Look-ups in named tables: a row name and a column name give one cell, copied from the table.

Table nuvafi
fields: mek, vum, vig, kag, kol, dosug, fifus, ginemav, kur
kam: [5488, 3636, 4388, 2220, 2821, 4338, 1302, 4379, 3618]
nikib: [7355, -233, 4714, 3759, 96, 2205, 3673, 3534, 3842]
lem: [-7994, 9925, 1280, -811, 8754, 5441, 7935, 676, 5372]
daru: [1900, 3477, 2429, 2869, 5068, 2117, 4314, 3183, 3408]
gogotiv: [3719, 3815, 3172, 2529, 6751, 4322, 3350, 2295, 3025]
lim: [2764, 3586, 3756, 3165, 1088, 1934, 3021, 3984, 2826]

kur of kam is 3618
ginemav of lim is 3984
fifus of lem is 7935
dosug of kam is 4338
kur of lem is 5372
mek of nikib is 7355
fifus of lim is 3021
fifus of daru is 4314
kol of lem is 8754
kag of gogotiv is 2529
ginemav of nikib is 3534
ginemav of daru is 3183
kag of lem is -811
kag of daru is 2869
kag of lim is 3165
mek of daru is 1900
kag of kam is 2220
vig of lem is 1280
ginemav of kam is 4379

pid =
,mazi,bigim,mono,mifol,nuzat,gusiru
bobobim,102,109,113,130,129,125
git,219,218,121,84,30,36
mil,126,116,72,75,121,126
gad,111,152,125,110,181,83
mev,110,147,126,117,159,86
buvel,153,148,128,144,139,135

What is the mazi of gad in pid?
111
What is the bigim of buvel in pid?
148
What is the mono of mil in pid?
72
What is the nuzat of mil in pid?
121
What is the gusiru of mil in pid?
126
What is the bigim of bobobim in pid?
109
What is the mifol of bobobim in pid?
130
What is the mono of gad in pid?
125
What is the gusiru of mev in pid?
86
What is the gusiru of git in pid?
36
What is the bigim of mev in pid?
147
What is the mifol of buvel in pid?
144
What is the mifol of mil in pid?
75
What is the nuzat of bobobim in pid?
129
What is the mono of git in pid?
121
What is the mifol of git in pid?
84
What is the mazi of mev in pid?
110
What is the bigim of gad in pid?
152
Row with the largest nuzat: gad

Table pilinu
,bogaman,gubol,zumosa,boz,naka,deka
goz,33,36,198,201,197,31
kevatun,36,30,199,199,197,36
bulupi,35,38,201,201,200,33
suzu,31,37,32,206,201,27
balago,38,30,200,207,201,38
ginozi,30,207,199,196,201,36
vid,35,33,32,204,203,36
posuni,28,35,201,200,194,33

What is the bogaman of bulupi in pilinu?
35
What is the zumosa of posuni in pilinu?
201
What is the zumosa of vid in pilinu?
32
What is the bogaman of balago in pilinu?
38
What is the bogaman of kevatun in pilinu?
36
What is the boz of balago in pilinu?
207
What is the gubol of ginozi in pilinu?
207
What is the naka of kevatun in pilinu?
197
What is the bogaman of goz in pilinu?
33
Which row has the largest boz? balago

Table mivi
,lud,vipuba
bodeb,49.062,24.515
bip,-89.399,50.275
bero,-27.623,-33.855
luvepod,-35.287,-24.474
makedi,-38.261,-22.093
movim,-14.786,-35.599
gani,-21.563,-26.990
raz,-33.964,-27.135

What is the vipuba of gani in mivi? -26.990
What is the lud of bodeb in mivi? 49.062
What is the vipuba of makedi in mivi? -22.093
What is the lud of gani in mivi? -21.563
What is the lud of bero in mivi? -27.623
What is the lud of raz in mivi? -33.964
What is the lud of movim in mivi? -14.786
What is the vipuba of raz in mivi? -27.135
What is the lud of bip in mivi? -89.399
Which row has the largest lud? bodeb

kag.tsv
	fuvev	fera	mome	rav	megofe	valeruz	mul	met	labof	fofipim
vubavin	-0.22	0.22	-1.80	-1.97	1.20	4.26	4.03	-1.39	-6.39	0.20
veber	1.04	7.19	0.36	-0.33	1.17	-5.05	-1.07	0.04	2.01	3.87
bunode	-1.77	4.26	1.17	5.99	-2.19	3.99	-3.78	0.83	-2.03	2.87
sazofak	3.55	3.73	-0.75	0.04	1.79	-1.87	0.36	0.49	0.75	2.19
lazaki	-7.06	-2.31	3.05	3.61	-0.95	3.19	0.35	-2.62	-2.89	-0.20
fep	-2.45	-4.45	0.86	1.16	0.57	4.56	2.12	-0.49	-2.31	-1.88
kis	1.60	7.00	-1.71	-0.51	2.51	-4.05	-0.14	1.05	2.16	3.90
gurite	-0.30	1.09	0.36	-3.29	4.05	3.03	2.11	-0.11	-1.33	5.11
tuk	0.07	2.79	2.72	4.34	0.29	3.85	-0.64	-2.40	-3.12	4.63

valeruz of gurite: 3.03
valeruz of sazofak: -1.87
mome of bunode: 1.17
fofipim of bunode: 2.87
rav of vubavin: -1.97
megofe of veber: 1.17
rav of kis: -0.51
megofe of lazaki: -0.95
labof of bunode: -2.03
rav of veber: -0.33
met of kis: 1.05
fera of veber: 7.19
fofipim of veber: 3.87
mome of vubavin: -1.80
met of bunode: 0.83
Row with the largest fuvev: sazofak

pomiki:
	gepar	fedak	ruv
dofuru	4788	3759	3215
morufe	4180	4829	3755
ven	6130	2890	4391
rup	4759	3686	3472
muvuna	2288	6323	3863
nivo	2126	4987	5773
mon	1539	3493	3125
besugag	5838	9314	6335
nivega	2402	2431	4688
pum	3250	6315	4829
gor	4395	2895	4687
zafo	3470	3910	3496

ruv of dofuru: 3215
fedak of gor: 2895
ruv of besugag: 6335
gepar of nivo: 2126
ruv of gor: 4687
ruv of ven: 4391
fedak of nivega: 2431
fedak of morufe: 4829
ruv of pum: 4829
ruv of mon: 3125
gepar of pum: 3250
gepar of besugag: 5838
ruv of rup: 3472
gepar of gor: 4395
gepar of rup: 4759
fedak of zafo: 3910
ruv of nivega: 4688
fedak of dofuru: 3759

niz =
cols = rogi, fod, baf, vabu, rigar
gumabi: [10, 100, 54, 38, 60]
zis: [197, 52, 91, 44, 37]
gebif: [144, 76, 165, 57, 37]
dufuzef: [35, 47, 136, 47, 35]
mirerab: [31, 63, 130, 71, 36]

fod of mirerab = 63
fod of dufuzef = 47
vabu of dufuzef = 47
rogi of dufuzef = 35
rigar of zis = 37
fod of zis = 52
Which row has the largest fod? gumabi

dak:
cols = disasak, ror, laz, dudu
zifane: [29, 40, -8, -97]
til: [11, 22, -26, 22]
fam: [-12, 20, -49, 20]
mok: [46, 4, 79, 38]

ror of zifane: 40
disasak of zifane: 29
dudu of til: 22
laz of til: -26
dudu of zifane: -97
disasak of til: 11
ror of til: 22
disasak of mok: 46
dudu of mok: 38
disasak of fam: -12

tazumen =
|  | kabimu | ref | ragema | mub | revu | med | vabuzop | voko |
|---|---|---|---|---|---|---|---|---|
| sen | 569 | 529 | 480 | 417 | 720 | 629 | 470 | 508 |
| nuko | 401 | 402 | 455 | 617 | 601 | 380 | 486 | 362 |
| tunaled | 715 | 395 | 631 | 541 | 512 | 578 | 630 | 527 |
| buga | 529 | 443 | 285 | 642 | 657 | 562 | 463 | 532 |
| neseva | 573 | 605 | 468 | 563 | 460 | 553 | 492 | 602 |
| zak | 520 | 557 | 553 | 522 | 482 | 507 | 464 | 518 |
| kod | 599 | 603 | 534 | 539 | 551 | 546 | 390 | 554 |
| rut | 398 | 417 | 419 | 562 | 468 | 522 | 545 | 549 |
| guliz | 227 | 420 | 531 | 395 | 426 | 772 | 464 | 737 |
| gorofa | 383 | 459 | 604 | 515 | 524 | 502 | 455 | 485 |
| mepe | 574 | 622 | 324 | 620 | 329 | 535 | 538 | 638 |
| liset | 403 | 416 | 272 | 638 | 403 | 478 | 655 | 564 |
| sis | 561 | 599 | 666 | 483 | 510 | 391 | 477 | 434 |
| rek | 524 | 523 | 522 | 519 | 505 | 509 | 513 | 516 |

med of gorofa: 502
ref of nuko: 402
mub of zak: 522
kabimu of sen: 569
med of sis: 391
med of liset: 478
med of buga: 562
ragema of sis: 666
ref of tunaled: 395
ragema of nuko: 455
vabuzop of sis: 477
med of neseva: 553
vabuzop of neseva: 492
ragema of buga: 285
ragema of guliz: 531
Which row has the largest med? guliz

